Below is a small trained network, with its code and all its weights. Each question gives an input and a target symbol and asks what happens when units are switched off, that is, made to give their printed mean instead of their output.

import numpy as np


def w(rows, s, z=0):
    codes = np.array(rows[::2]) - 128.0
    scale = np.full(codes.shape[1], s)
    scale[-1] = z or s
    return codes * scale


def f(y):
    return y / 2 * (1 + np.tanh(0.7978845608 * (y + 0.044715 * y**3)))


def softmax(a):
    e = np.exp(a - a.max(-1, keepdims=True))
    return e / e.sum(-1, keepdims=True)


def log_softmax(a):
    a = a - a.max(-1, keepdims=True)
    return a - np.log(np.exp(a).sum(-1, keepdims=True))


def net(x, mask):
    ids = ['βδλμσφ'.index(c) for c in x.split()]
    T = len(ids)
    res = E[ids] + P[:T]
    q, k, v = (res @ M[0].T for M in (Q, K, V))
    z = softmax(np.where(np.tri(T) > 0, q @ k.T / 4**0.5, -1e9)) @ v
    res = res + np.where(mask[0], z, O[0][:, -1]) @ O[0][:, :-1]
    y = f(res @ A[0][:, :-1].T + A[0][:, -1])
    res = res + np.where(mask[1:9], y, B[0][:, -1]) @ B[0][:, :-1]
    return log_softmax(res[-1] @ U[:, :-1].T + U[:, -1])


Q, K, V, O, A, B = {}, {}, {}, {}, {}, {}
E = w([
[107,94,166,111,152,192],'β',
[106,62,118,41,131,124],'δ',
[165,174,76,102,169,91],'λ',
[206,230,51,73,132,72],'μ',
[115,172,188,194,201,139],'σ',
[150,148,148,83,104,247],'φ',
],0.014)
P = w([
[183,59,109,145,160,156],'0',
[151,172,247,109,152,97],'1',
[167,161,201,52,144,81],'2',
[47,169,143,98,119,146],'3',
[52,177,148,94,126,139],'4',
[50,126,133,83,165,77],'5',
[4,162,160,63,140,92],'6',
[49,180,149,57,126,109],'7',
],0.011)
Q[0] = w([
[113,78,89,160,146,93],'H0',
[99,107,77,154,115,158],'H0',
[132,149,179,20,252,122],'H0',
[148,123,127,111,111,117],'H0',
],0.011)
K[0] = w([
[95,181,155,114,2,140],'H0',
[151,163,173,113,127,116],'H0',
[163,82,35,248,161,165],'H0',
[81,116,164,117,189,170],'H0',
],0.008)
V[0] = w([
[129,172,134,197,202,149],'H0',
[106,28,132,126,132,132],'H0',
[125,131,134,94,137,10],'H0',
[108,36,98,197,237,87],'H0',
],0.013)
O[0] = w([
[108,93,56,215,65,148,150],'H0',
[126,76,98,122,215,150,152],'H0',
[207,49,196,72,105,2,3],'H0',
[169,12,70,214,170,103,137],'H0',
],0.013,0.006)
A[0] = w([
[129,47,176,97,91,228,252],'N0',
[254,69,224,105,181,91,36],'N1',
[14,208,128,136,90,128,213],'N2',
[42,192,143,96,55,120,148],'N3',
[125,94,52,236,128,150,3],'N4',
[241,65,182,225,54,96,37],'N5',
[157,202,214,94,118,123,61],'N6',
[175,163,116,79,30,169,53],'N7',
],0.0079,0.0041)
B[0] = w([
[115,146,121,169,178,15,174],'N0',
[150,95,98,2,60,200,162],'N1',
[208,85,96,115,56,178,254],'N2',
[218,66,170,157,186,119,222],'N3',
[90,167,163,24,131,98,176],'N4',
[139,87,76,102,38,24,146],'N5',
[38,136,149,85,116,192,168],'N6',
[127,147,108,179,126,116,161],'N7',
],0.0074,0.018)
U = w([
[177,150,125,93,243,72,102],'β',
[199,89,85,117,128,158,12],'δ',
[174,96,153,111,45,61,158],'λ',
[29,151,78,65,3,107,13],'μ',
[201,69,64,246,104,23,252],'σ',
[82,194,88,134,152,137,255],'φ',
],0.0046,0.0023)

Each question gives the input, a string of symbols that net reads in full, and the target symbol t.
The units are the heads (4 rows each of Q, K, V and O) and the neurons (one row each of A and B). Each row of codes is followed by its name. A weight is (code - 128) times the scale printed after its matrix; where a second scale follows, it is the last column's (O, A, B and U).
mask holds one flag per unit, heads first, then neurons. A switched-off unit (its flag False) gives its mean, the last column of its rows in O or B, instead of its output. The means were averaged over made-up inputs and are rounded, as every weight is.
A unit's drop is (log p(t) with every unit on - log p(t) with that unit switched off) / (log p(t) with every unit on - log p(t) with every unit switched off).
The circuit of an input: a set's keep is (log p(t) with only the set's units on - log p(t) with every unit switched off) / (log p(t) with every unit on - log p(t) with every unit switched off). Starting from all 9 units, units are removed one at a time, each time the one whose removal leaves the highest keep (on an exact tie, the one counted first), for as long as the keep stays at least 0.8.
units of the circuit, in order: the units of the circuit, biggest drop first
most important unit: the unit with the biggest drop
top k neurons: the k neurons with the biggest drops, biggest first
input σ δ μ λ λ, target μ: units of the circuit, in order	[N4 H0 N3]
input μ μ φ, target μ: top 3 neurons	[N6 N1 N2]
input λ δ μ δ, target σ: top 3 neurons	[N4 N6 N0]
input β β μ, target φ: units of the circuit, in order	[N3 N2 H0]
input σ σ φ β, target μ: most important unit	N4
input φ φ σ μ φ φ β, target δ: units of the circuit, in order	[N2 N3 H0]
input μ μ β, target μ: units of the circuit, in order	[H0 N6 N1]
input φ δ δ φ σ, target δ: units of the circuit, in order	[N2 H0 N3]
input δ φ σ μ β, target β: units of the circuit, in order	[H0 N2]
input φ φ φ β λ, target δ: units of the circuit, in order	[N2 H0 N3]
input σ β φ, target μ: top 2 neurons	[N4 N3]
input β λ δ, target β: units of the circuit, in order	[H0 N2 N4]
input μ φ δ, target μ: top 2 neurons	[N6 N1]
input λ φ σ, target λ: units of the circuit, in order	[H0 N1 N5 N3]
input μ φ σ φ φ φ β λ, target λ: top 2 neurons	[N3 N2]
input δ μ δ, target β: most important unit	N2
input μ φ μ, target μ: top 4 neurons	[N6 N1 N2 N0]
input β σ φ, target φ: top 3 neurons	[N3 N2 N4]
input λ β φ β σ, target σ: top 2 neurons	[N6 N1]
input σ δ δ δ φ σ, target μ: top 4 neurons	[N4 N3 N5 N0]
input μ λ μ, target μ: top 3 neurons	[N6 N1 N2]
